Below is a small trained network, with its code and all its weights. Each question gives an input and a target symbol and asks what happens when units are switched off, that is, made to give their printed mean instead of their output.

import numpy as np


def w(rows, s, z=0):
    codes = np.array(rows[::2]) - 128.0
    scale = np.full(codes.shape[1], s)
    scale[-1] = z or s
    return codes * scale


def norm(h):
    return h / np.sqrt((h * h).mean(-1, keepdims=True) + 1e-5)


def f(y):
    return np.maximum(y, 0)


def softmax(a):
    e = np.exp(a - a.max(-1, keepdims=True))
    return e / e.sum(-1, keepdims=True)


def log_softmax(a):
    a = a - a.max(-1, keepdims=True)
    return a - np.log(np.exp(a).sum(-1, keepdims=True))


def net(x, mask):
    ids = ['ΓΛΠΨΩαβδεημστ'.index(c) for c in x.split()]
    T = len(ids)
    res = E[ids] + P[:T]
    u = 0
    for l in range(2):
        r = norm(res)
        for j in range(2):
            rows = slice(3 * j, 3 * j + 3)
            q, k, v = (r @ M[l][rows].T for M in (Q, K, V))
            z = softmax(np.where(np.tri(T) > 0, q @ k.T / 3**0.5, -1e9)) @ v
            o = O[l][rows]
            res = res + np.where(mask[u + j], z, o[:, -1]) @ o[:, :-1]
        u += 2
        y = f(norm(res) @ A[l][:, :-1].T + A[l][:, -1])
        res = res + np.where(mask[u : u + 12], y, B[l][:, -1]) @ B[l][:, :-1]
        u += 12
    return log_softmax(norm(res)[-1] @ U[:, :-1].T + U[:, -1])


Q, K, V, O, A, B = {}, {}, {}, {}, {}, {}
E = w([
[115,118,111,209,66,150],'Γ',
[103,138,120,84,199,94],'Λ',
[201,251,167,155,171,222],'Π',
[147,186,164,90,196,34],'Ψ',
[156,139,82,118,45,61],'Ω',
[104,138,102,71,127,88],'α',
[159,156,134,112,128,67],'β',
[136,90,123,164,76,153],'δ',
[65,71,183,215,214,168],'ε',
[71,144,89,105,117,110],'η',
[132,114,103,146,66,104],'μ',
[144,96,155,108,161,137],'σ',
[102,152,127,120,193,99],'τ',
],0.022)
P = w([
[92,129,123,130,133,113],'0',
[134,107,53,144,174,118],'1',
[141,84,64,172,171,70],'2',
[108,151,107,114,144,130],'3',
[67,127,196,113,93,91],'4',
[147,121,34,129,181,131],'5',
[169,76,24,166,184,80],'6',
[122,169,97,92,140,149],'7',
[76,160,198,82,90,116],'8',
[170,123,13,133,194,155],'9',
[199,75,2,151,190,85],'10',
[122,202,108,98,177,70],'11',
],0.0093)
Q[0] = w([
[2,77,213,118,76,63],'L0H0',
[142,63,110,33,119,115],'L0H0',
[121,108,144,104,117,127],'L0H0',
[115,87,138,98,77,99],'L0H1',
[214,35,8,224,224,30],'L0H1',
[68,86,101,32,87,102],'L0H1',
],0.0065)
K[0] = w([
[221,247,141,164,163,175],'L0H0',
[165,193,97,82,119,140],'L0H0',
[137,83,188,209,95,253],'L0H0',
[156,81,114,83,51,147],'L0H1',
[204,220,141,124,138,230],'L0H1',
[112,171,129,103,105,105],'L0H1',
],0.0076)
V[0] = w([
[61,174,131,154,167,161],'L0H0',
[148,158,119,56,125,253],'L0H0',
[104,54,115,135,144,85],'L0H0',
[93,58,171,91,80,82],'L0H1',
[157,80,55,141,178,141],'L0H1',
[83,80,162,126,105,65],'L0H1',
],0.0056)
O[0] = w([
[139,106,114,152,141,149,138],'L0H0',
[68,204,112,128,137,135,1],'L0H0',
[117,13,209,75,31,130,182],'L0H0',
[117,71,101,183,149,154,104],'L0H1',
[171,120,83,138,144,110,158],'L0H1',
[227,76,83,128,133,2,145],'L0H1',
],0.0046,0.0042)
A[0] = w([
[184,39,131,128,51,188,148],'L0N0',
[174,121,181,155,172,181,255],'L0N1',
[181,70,145,178,163,64,89],'L0N2',
[78,52,142,141,198,139,178],'L0N3',
[123,247,165,132,106,176,50],'L0N4',
[88,79,85,103,71,117,115],'L0N5',
[156,111,147,89,81,96,196],'L0N6',
[175,174,115,146,78,102,188],'L0N7',
[141,174,159,136,230,101,132],'L0N8',
[171,135,206,142,148,62,21],'L0N9',
[174,146,109,94,94,79,165],'L0N10',
[83,123,122,72,155,147,220],'L0N11',
],0.011,0.0022)
B[0] = w([
[69,184,164,108,237,90,219],'L0N0',
[76,203,39,2,246,154,168],'L0N1',
[148,146,95,131,93,97,226],'L0N2',
[193,138,158,85,8,76,207],'L0N3',
[135,57,40,166,144,206,146],'L0N4',
[215,226,156,102,204,105,212],'L0N5',
[90,157,163,164,99,127,192],'L0N6',
[12,102,147,28,156,233,209],'L0N7',
[77,116,54,161,22,238,254],'L0N8',
[118,160,111,175,97,123,187],'L0N9',
[51,37,140,206,194,244,220],'L0N10',
[140,132,216,104,106,167,190],'L0N11',
],0.0053,0.007)
Q[1] = w([
[163,100,245,161,61,31],'L1H0',
[67,150,70,131,222,140],'L1H0',
[54,217,215,76,110,231],'L1H0',
[79,191,125,93,169,216],'L1H1',
[75,183,253,101,62,163],'L1H1',
[198,95,214,173,62,32],'L1H1',
],0.015)
K[1] = w([
[162,85,120,166,96,49],'L1H0',
[151,155,135,130,130,188],'L1H0',
[202,106,23,143,191,158],'L1H0',
[157,90,60,120,159,234],'L1H1',
[206,89,5,159,180,80],'L1H1',
[126,54,142,164,77,52],'L1H1',
],0.015)
V[1] = w([
[88,171,49,77,107,93],'L1H0',
[153,187,123,124,73,136],'L1H0',
[135,153,98,176,118,205],'L1H0',
[50,138,150,126,187,97],'L1H1',
[188,254,139,190,178,91],'L1H1',
[101,120,103,199,74,144],'L1H1',
],0.016)
O[1] = w([
[54,93,48,237,198,108,253],'L1H0',
[125,30,150,189,173,235,111],'L1H0',
[118,91,142,70,85,141,201],'L1H0',
[8,181,113,128,101,104,247],'L1H1',
[154,180,101,137,155,205,109],'L1H1',
[116,90,30,24,162,146,166],'L1H1',
],0.014,0.0077)
A[1] = w([
[155,184,161,206,136,150,160],'L1N0',
[115,125,104,55,123,126,86],'L1N1',
[141,140,142,33,127,254,210],'L1N2',
[111,140,130,53,125,213,172],'L1N3',
[177,125,88,146,137,100,165],'L1N4',
[120,102,101,160,118,151,253],'L1N5',
[175,54,150,162,173,90,79],'L1N6',
[129,179,116,90,129,136,168],'L1N7',
[97,81,104,68,97,116,138],'L1N8',
[154,212,143,107,78,88,135],'L1N9',
[130,115,133,179,119,60,132],'L1N10',
[120,126,142,133,125,201,62],'L1N11',
],0.019,0.0039)
B[1] = w([
[177,101,172,4,215,128,167],'L1N0',
[113,122,178,139,161,129,188],'L1N1',
[45,88,135,154,73,137,249],'L1N2',
[94,95,180,155,71,130,229],'L1N3',
[163,104,160,131,132,172,137],'L1N4',
[205,134,126,92,124,137,206],'L1N5',
[186,112,117,76,8,179,154],'L1N6',
[129,114,160,108,106,180,171],'L1N7',
[172,148,152,129,186,126,215],'L1N8',
[232,134,75,143,100,159,165],'L1N9',
[124,111,161,145,73,156,184],'L1N10',
[111,97,108,148,93,98,170],'L1N11',
],0.015,0.014)
U = w([
[84,131,172,84,97,205,134],'Γ',
[168,73,138,189,58,78,126],'Λ',
[151,137,124,142,117,132,127],'Π',
[101,141,34,131,163,166,131],'Ψ',
[99,107,75,173,119,6,4],'Ω',
[149,181,197,200,124,65,96],'α',
[118,95,121,52,171,73,121],'β',
[180,200,143,100,129,203,217],'δ',
[177,158,137,59,56,74,129],'ε',
[151,131,160,188,211,157,164],'η',
[117,224,84,133,65,108,113],'μ',
[209,112,218,143,156,145,120],'σ',
[199,62,82,97,152,165,129],'τ',
],0.013,0.0037)

Each question gives the input, a string of symbols that net reads in full, and the target symbol t.
The units are the heads (3 rows each of Q, K, V and O) and the neurons (one row each of A and B). Each row of codes is followed by its name. A weight is (code - 128) times the scale printed after its matrix; where a second scale follows, it is the last column's (O, A, B and U).
mask holds one flag per unit, layer by layer, with each layer's heads first. A switched-off unit (its flag False) gives its mean, the last column of its rows in O or B, instead of its output. The means were averaged over made-up inputs and are rounded, as every weight is.
A unit's drop is (log p(t) with every unit on - log p(t) with that unit switched off) / (log p(t) with every unit on - log p(t) with every unit switched off).
unit that matters most: the unit with the biggest drop
k most important neurons: the k neurons with the biggest drops, biggest first
k most important neurons of layer l: the k neurons of layer l with the biggest drops, biggest first
heads that matter: for each layer, one digit per head in row order, 1 if its drop is at least 0.15 and else 0, layers parted by /
input σ α β β Ω Ω σ ε α Ω β, target α: heads that matter -> 00 / 11
input σ τ σ σ ε Ψ α ε, target Ψ: 4 most important neurons -> [L0N1, L0N3, L0N8, L0N10]
input Λ Λ Ω η Ψ Ω, target η: unit that matters most -> L0N7
input Ω η Λ δ ε Γ η τ Λ, target η: 4 most important neurons of layer 0 -> [L0N5, L0N0, L0N8, L0N7]
input α Ψ δ Γ Λ Λ Ψ η Ψ Γ, target η: 4 most important neurons -> [L0N11, L0N5, L0N8, L1N0]
input Ψ ε η τ, target ε: heads that matter -> 00 / 10
input Ψ Γ Ψ σ τ, target Ψ: 4 most important neurons of layer 0 -> [L0N0, L0N8, L0N7, L0N3]
input Λ Γ Γ α Γ η, target α: heads that matter -> 00 / 01
input Γ Γ τ τ Γ Π Ψ, target Λ: heads that matter -> 01 / 11
input Λ Γ α τ Ω τ α Γ σ Ψ Λ, target σ: heads that matter -> 01 / 11
input τ Ω τ, target τ: 2 most important neurons of layer 0 -> [L0N8, L0N3]
input β τ β σ Λ Γ Γ Γ Γ μ α Λ, target μ: 2 most important neurons of layer 0 -> [L0N0, L0N8]
input τ ε Ψ Γ Ω, target Ψ: heads that matter -> 00 / 11
input Γ Ω Ψ σ β Ω, target σ: 2 most important neurons of layer 1 -> [L1N0, L1N2]
input α Ψ Γ β ε Γ Ω Ψ ε, target Ω: heads that matter -> 00 / 10
input Ω δ Γ ε Ω Ω Ω ε μ, target Ω: unit that matters most -> L0N10
input Ω Ω Ω Λ Ψ, target Ω: 2 most important neurons -> [L0N10, L0N7]
input Λ Ψ δ Γ Λ η α Ψ Γ β Λ Ψ, target β: 4 most important neurons of layer 0 -> [L0N10, L0N3, L0N8, L0N0]
input Γ η Π ε ε, target Λ: 2 most important neurons -> [L0N1, L0N4]
input τ Γ Ω, target τ: heads that matter -> 00 / 01
input ε σ δ α Λ Ω τ Λ Γ, target τ: unit that matters most -> L1H1
input δ ε α δ τ α Ψ Γ, target α: heads that matter -> 00 / 11
input ε Λ Ψ ε τ Λ, target ε: heads that matter -> 00 / 10
input Ψ Ψ Ψ μ β α Γ β Ψ σ Ψ, target Ψ: 2 most important neurons -> [L0N0, L0N9]
input Λ α ε, target Λ: 3 most important neurons of layer 0 -> [L0N1, L0N3, L0N8]
input ε Λ α Λ Ψ, target α: 3 most important neurons -> [L0N8, L0N10, L0N5]
input Ψ α μ, target Ψ: unit that matters most -> L0N8
input Ψ Ψ Γ Λ Ω, target Γ: heads that matter -> 00 / 01
input τ Γ Λ Γ Λ, target Λ: 3 most important neurons of layer 0 -> [L0N7, L0N3, L0N8]
